Below is a small trained network, with its code and all its weights. Each question gives an input and a target symbol and asks what happens when units are switched off, that is, made to give their printed mean instead of their output.

import numpy as np


def w(rows, s, z=0):
    codes = np.array(rows[::2]) - 128.0
    scale = np.full(codes.shape[1], s)
    scale[-1] = z or s
    return codes * scale


def norm(h):
    return h / np.sqrt((h * h).mean(-1, keepdims=True) + 1e-5)


def softmax(a):
    e = np.exp(a - a.max(-1, keepdims=True))
    return e / e.sum(-1, keepdims=True)


def log_softmax(a):
    a = a - a.max(-1, keepdims=True)
    return a - np.log(np.exp(a).sum(-1, keepdims=True))


def net(x, mask):
    ids = ['ΣΦΨγξπ'.index(c) for c in x.split()]
    T = len(ids)
    res = E[ids] + P[:T]
    u = 0
    for l in range(3):
        r = norm(res)
        for j in range(2):
            rows = slice(2 * j, 2 * j + 2)
            q, k, v = (r @ M[l][rows].T for M in (Q, K, V))
            z = softmax(np.where(np.tri(T) > 0, q @ k.T / 2**0.5, -1e9)) @ v
            o = O[l][rows]
            res = res + np.where(mask[u + j], z, o[:, -1]) @ o[:, :-1]
        u += 2
    return log_softmax(norm(res)[-1] @ U[:, :-1].T + U[:, -1])


Q, K, V, O = {}, {}, {}, {}
E = w([
[12,253,113,131,19,121],'Σ',
[50,129,43,108,41,87],'Φ',
[140,126,95,129,80,49],'Ψ',
[112,180,131,169,164,116],'γ',
[152,181,69,60,43,157],'ξ',
[141,165,152,164,101,92],'π',
],0.018)
P = w([
[51,204,77,102,152,226],'0',
[93,110,94,128,240,101],'1',
[45,97,84,132,99,254],'2',
[91,129,106,123,100,134],'3',
[101,57,87,242,91,229],'4',
[124,115,147,196,87,107],'5',
],0.0094)
Q[0] = w([
[234,85,48,2,133,151],'0.h1',
[231,123,142,110,152,155],'0.h1',
[127,153,153,179,15,46],'0.h2',
[43,201,39,200,93,159],'0.h2',
],0.0096)
K[0] = w([
[163,116,56,2,125,173],'0.h1',
[94,185,110,90,97,70],'0.h1',
[183,87,129,163,107,161],'0.h2',
[162,124,195,159,77,119],'0.h2',
],0.0099)
V[0] = w([
[159,183,149,165,161,198],'0.h1',
[62,2,69,80,132,94],'0.h1',
[188,137,60,36,122,188],'0.h2',
[192,142,94,220,76,180],'0.h2',
],0.0072)
O[0] = w([
[228,175,67,154,199,152,173],'0.h1',
[144,117,164,144,98,72,8],'0.h1',
[149,175,214,251,154,45,71],'0.h2',
[98,160,255,34,177,98,254],'0.h2',
],0.0067,0.0045)
Q[1] = w([
[167,66,160,150,194,115],'1.h1',
[148,239,112,61,161,124],'1.h1',
[44,94,145,232,63,185],'1.h2',
[178,86,184,142,111,255],'1.h2',
],0.0078)
K[1] = w([
[147,162,131,122,181,99],'1.h1',
[110,124,106,184,156,201],'1.h1',
[176,155,125,11,65,191],'1.h2',
[153,91,191,62,186,177],'1.h2',
],0.012)
V[1] = w([
[63,227,129,44,162,148],'1.h1',
[218,165,181,87,254,186],'1.h1',
[22,48,185,178,210,27],'1.h2',
[101,149,25,185,145,120],'1.h2',
],0.0068)
O[1] = w([
[120,126,131,66,162,84,254],'1.h1',
[78,115,108,106,65,130,67],'1.h1',
[76,133,147,83,111,119,41],'1.h2',
[139,196,97,182,113,7,186],'1.h2',
],0.013,0.0089)
Q[2] = w([
[133,126,122,101,89,184],'2.h1',
[90,58,112,131,89,252],'2.h1',
[140,95,122,83,180,152],'2.h2',
[148,187,173,110,123,72],'2.h2',
],0.014)
K[2] = w([
[72,132,66,18,203,102],'2.h1',
[120,209,109,30,154,2],'2.h1',
[115,107,169,122,99,165],'2.h2',
[40,42,59,178,195,167],'2.h2',
],0.0087)
V[2] = w([
[37,160,142,175,202,150],'2.h1',
[72,192,153,135,24,254],'2.h1',
[99,178,112,73,171,35],'2.h2',
[79,2,57,111,141,141],'2.h2',
],0.0082)
O[2] = w([
[230,144,35,100,49,92,151],'2.h1',
[202,84,231,131,152,65,77],'2.h1',
[145,84,229,152,136,196,252],'2.h2',
[125,245,93,158,148,140,73],'2.h2',
],0.011,0.012)
U = w([
[231,87,142,193,135,98,174],'Σ',
[146,229,86,186,180,114,109],'Φ',
[48,138,109,73,130,226,204],'Ψ',
[106,163,51,100,57,47,28],'γ',
[52,105,228,187,158,108,73],'ξ',
[54,161,168,4,128,49,2],'π',
],0.012,0.0026)

Each question gives the input, a string of symbols that net reads in full, and the target symbol t.
The units are the heads (2 rows each of Q, K, V and O). Each row of codes is followed by its name. A weight is (code - 128) times the scale printed after its matrix; where a second scale follows, it is the last column's (O and U).
mask holds one flag per head, layer by layer. A switched-off head (its flag False) gives its mean, the last column of its rows in O, instead of its output. The means were averaged over made-up inputs and are rounded, as every weight is.
A unit's drop is (log p(t) with every unit on - log p(t) with that unit switched off) / (log p(t) with every unit on - log p(t) with every unit switched off).
The circuit of an input: a set's keep is (log p(t) with only the set's units on - log p(t) with every unit switched off) / (log p(t) with every unit on - log p(t) with every unit switched off). Starting from all 6 units, units are removed one at a time, each time the one whose removal leaves the highest keep (on an exact tie, the one counted first), for as long as the keep stays at least 0.8.
circuit, biggest first: the units of the circuit, biggest drop first
unit that matters most: the unit with the biggest drop
heads that matter: for each layer, one digit per head in row order, 1 if its drop is at least 0.15 and else 0, layers parted by /
input π Φ ξ Φ Ψ γ, target Ψ: circuit, biggest first	2.h1
input Ψ Σ Ψ Φ Ψ ξ, target Ψ: heads that matter	10 / 10 / 10
input Σ γ Φ ξ Φ, target Σ: heads that matter	00 / 01 / 00
input Φ π ξ Σ, target ξ: heads that matter	00 / 00 / 10
input π π Φ ξ, target Φ: heads that matter	01 / 10 / 01
input Σ γ π Σ Φ π, target Φ: heads that matter	00 / 00 / 01
input ξ ξ π Σ Φ Σ, target Φ: heads that matter	00 / 00 / 01
input π π γ π, target γ: heads that matter	01 / 00 / 10
input Ψ γ Σ γ π π, target π: heads that matter	01 / 00 / 00
input ξ Ψ π π Φ Ψ, target Φ: heads that matter	00 / 10 / 01
input γ γ ξ Ψ ξ ξ, target ξ: heads that matter	00 / 00 / 10
input γ Σ Ψ, target Φ: circuit, biggest first	1.h1, 2.h1, 0.h2
input ξ Φ Σ π π Σ, target π: circuit, biggest first	0.h2, 2.h1
input γ Σ Ψ Σ π Φ, target π: circuit, biggest first	0.h2
input ξ π π Φ, target π: circuit, biggest first	0.h2, 1.h2, 2.h1
input π γ γ Σ Φ, target Φ: circuit, biggest first	1.h1, 0.h1, 1.h2, 2.h1
input Σ γ ξ Σ, target ξ: circuit, biggest first	2.h1, 1.h2
input Φ ξ Ψ Φ γ Σ, target γ: heads that matter	01 / 00 / 11
input Φ π π, target Ψ: heads that matter	01 / 00 / 00
input ξ Φ ξ, target Σ: circuit, biggest first	0.h2, 1.h2
input Ψ π ξ Ψ, target ξ: circuit, biggest first	2.h1
input ξ Φ γ, target Σ: heads that matter	01 / 10 / 00
input γ Ψ π ξ π ξ, target π: circuit, biggest first	0.h2, 1.h2
input Φ Φ γ, target Φ: circuit, biggest first	0.h2, 1.h2
input π Σ π π, target π: heads that matter	01 / 10 / 00
input Σ Φ π γ, target π: circuit, biggest first	0.h2, 1.h2
input Ψ γ Σ π Ψ Σ, target Ψ: circuit, biggest first	0.h2, 2.h1, 1.h1, 1.h2
input Φ Ψ Ψ, target ξ: unit that matters most	0.h1
